Below are the code and all the weights of a small trained network. Each question names an input and a class and asks about switching units off, where a switched-off unit gives its printed mean instead of its output.

import numpy as np


def w(rows, s, z=0):
    codes = np.array(rows[::2]) - 128.0
    scale = np.full(codes.shape[1], s)
    scale[-1] = z or s
    return codes * scale


def f(y):
    return np.maximum(y, 0)


def log_softmax(a):
    a = a - a.max(-1, keepdims=True)
    return a - np.log(np.exp(a).sum(-1, keepdims=True))


def net(x, mask):
    res = np.array(x, float).reshape(1, 5) / 4 @ E
    y = f(res @ A[0][:, :-1].T + A[0][:, -1])
    res = res + np.where(mask, y, B[0][:, -1]) @ B[0][:, :-1]
    return log_softmax(res[-1] @ U[:, :-1].T + U[:, -1])


A, B = {}, {}
E = w([
[115,124,82,97,140,113,110,135,122,180],'x0',
[133,155,79,179,96,37,68,154,22,56],'x1',
[114,113,112,171,85,166,164,111,131,116],'x2',
[39,239,255,226,150,189,89,128,59,212],'x3',
[186,23,166,233,135,106,73,244,143,168],'x4',
],0.0087)
A[0] = w([
[154,123,111,159,117,103,110,156,86,135,56],'n0',
[133,153,162,59,151,229,154,102,204,151,43],'n1',
[115,151,178,222,127,135,96,180,151,136,111],'n2',
[55,168,178,143,165,165,107,121,89,176,105],'n3',
[82,199,106,90,109,113,162,44,83,108,2],'n4',
[156,119,136,154,163,180,122,140,192,162,17],'n5',
[101,140,95,147,68,47,93,129,24,79,107],'n6',
[213,67,75,53,84,82,158,118,205,50,124],'n7',
[138,238,161,1,35,155,133,44,71,104,6],'n8',
[90,197,157,151,155,227,101,108,63,148,123],'n9',
[179,26,181,184,124,105,91,157,73,157,179],'n10',
[123,157,91,171,108,75,76,97,63,84,71],'n11',
[110,24,223,74,138,144,172,142,185,197,40],'n12',
[161,171,125,105,100,126,129,179,47,99,18],'n13',
],0.0094,0.0016)
B[0] = w([
[133,186,122,230,153,117,155,118,158,92,157],'n0',
[37,162,51,108,213,145,218,195,130,59,201],'n1',
[80,79,136,89,53,145,39,145,95,141,186],'n2',
[132,33,140,110,158,150,86,28,94,212,194],'n3',
[201,130,83,214,96,69,39,159,209,108,191],'n4',
[83,143,109,166,96,95,231,209,134,159,164],'n5',
[14,188,193,118,174,118,218,163,165,60,190],'n6',
[161,1,209,77,168,152,102,52,86,237,253],'n7',
[236,192,29,132,15,42,59,186,154,148,213],'n8',
[170,88,202,42,150,145,111,62,68,149,199],'n9',
[198,126,110,177,48,73,92,183,226,110,206],'n10',
[109,156,136,71,237,163,199,144,88,42,175],'n11',
[72,194,141,151,148,131,179,227,149,129,196],'n12',
[58,192,107,37,185,117,145,112,100,91,153],'n13',
],0.0078,0.017)
U = w([
[161,22,208,5,161,147,85,2,19,181,1],'0',
[197,151,61,161,47,65,47,209,185,120,214],'1',
[43,199,120,49,198,147,251,177,91,57,242],'2',
],0.0077,0.0009)

Each question gives the input, the list of numbers given to net, and the class t.
The units are the neurons (one row each of A and B). Each row of codes is followed by its name. A weight is (code - 128) times the scale printed after its matrix; where a second scale follows, it is the last column's (A, B and U).
mask holds one flag per neuron, in row order. A switched-off neuron (its flag False) gives its mean, the last column of its row in B, instead of its output. The means were averaged over made-up inputs and are rounded, as every weight is.
A unit's drop is (log p(t) with every unit on - log p(t) with that unit switched off) / (log p(t) with every unit on - log p(t) with every unit switched off).
unit that matters most: the unit with the biggest drop
top k neurons: the k neurons with the biggest drops, biggest first
drop when u is switched off: that unit's drop, to one decimal
input [8,-1,4,2,-3], class 1: unit that matters most -> n7
input [-2,4,-1,6,6], class 0: top 2 neurons -> n8, n3
input [-5,6,2,3,-6], class 1: top 3 neurons -> n8, n4, n1
input [2,-2,0,-5,4], class 0: top 3 neurons -> n7, n8, n4
input [-2,-2,5,-3,3], class 0: top 3 neurons -> n8, n4, n7
input [-3,-7,0,6,-7], class 1: top 2 neurons -> n8, n4
input [8,-3,8,0,-1], class 2: top 3 neurons -> n7, n8, n10
input [-1,-5,2,-4,-2], class 2: top 2 neurons -> n1, n3
input [-2,6,-2,7,-7], class 0: top 4 neurons -> n9, n3, n10, n11
input [5,7,1,0,-7], class 1: top 4 neurons -> n8, n4, n1, n12
input [-8,2,1,-5,-5], class 0: top 3 neurons -> n7, n10, n12
input [0,8,5,8,-6], class 0: top 2 neurons -> n9, n3
input [0,7,2,-4,-5], class 2: top 3 neurons -> n6, n11, n10
input [-2,5,-8,1,-3], class 2: unit that matters most -> n6
input [-8,-4,6,4,-7], class 1: top 3 neurons -> n8, n4, n7
input [-1,7,2,-5,-2], class 2: drop when n11 is switched off -> 0.1
input [4,0,-6,-7,4], class 0: drop when n7 is switched off -> 1.2
input [-8,1,-5,-8,7], class 0: drop when n7 is switched off -> 2.7
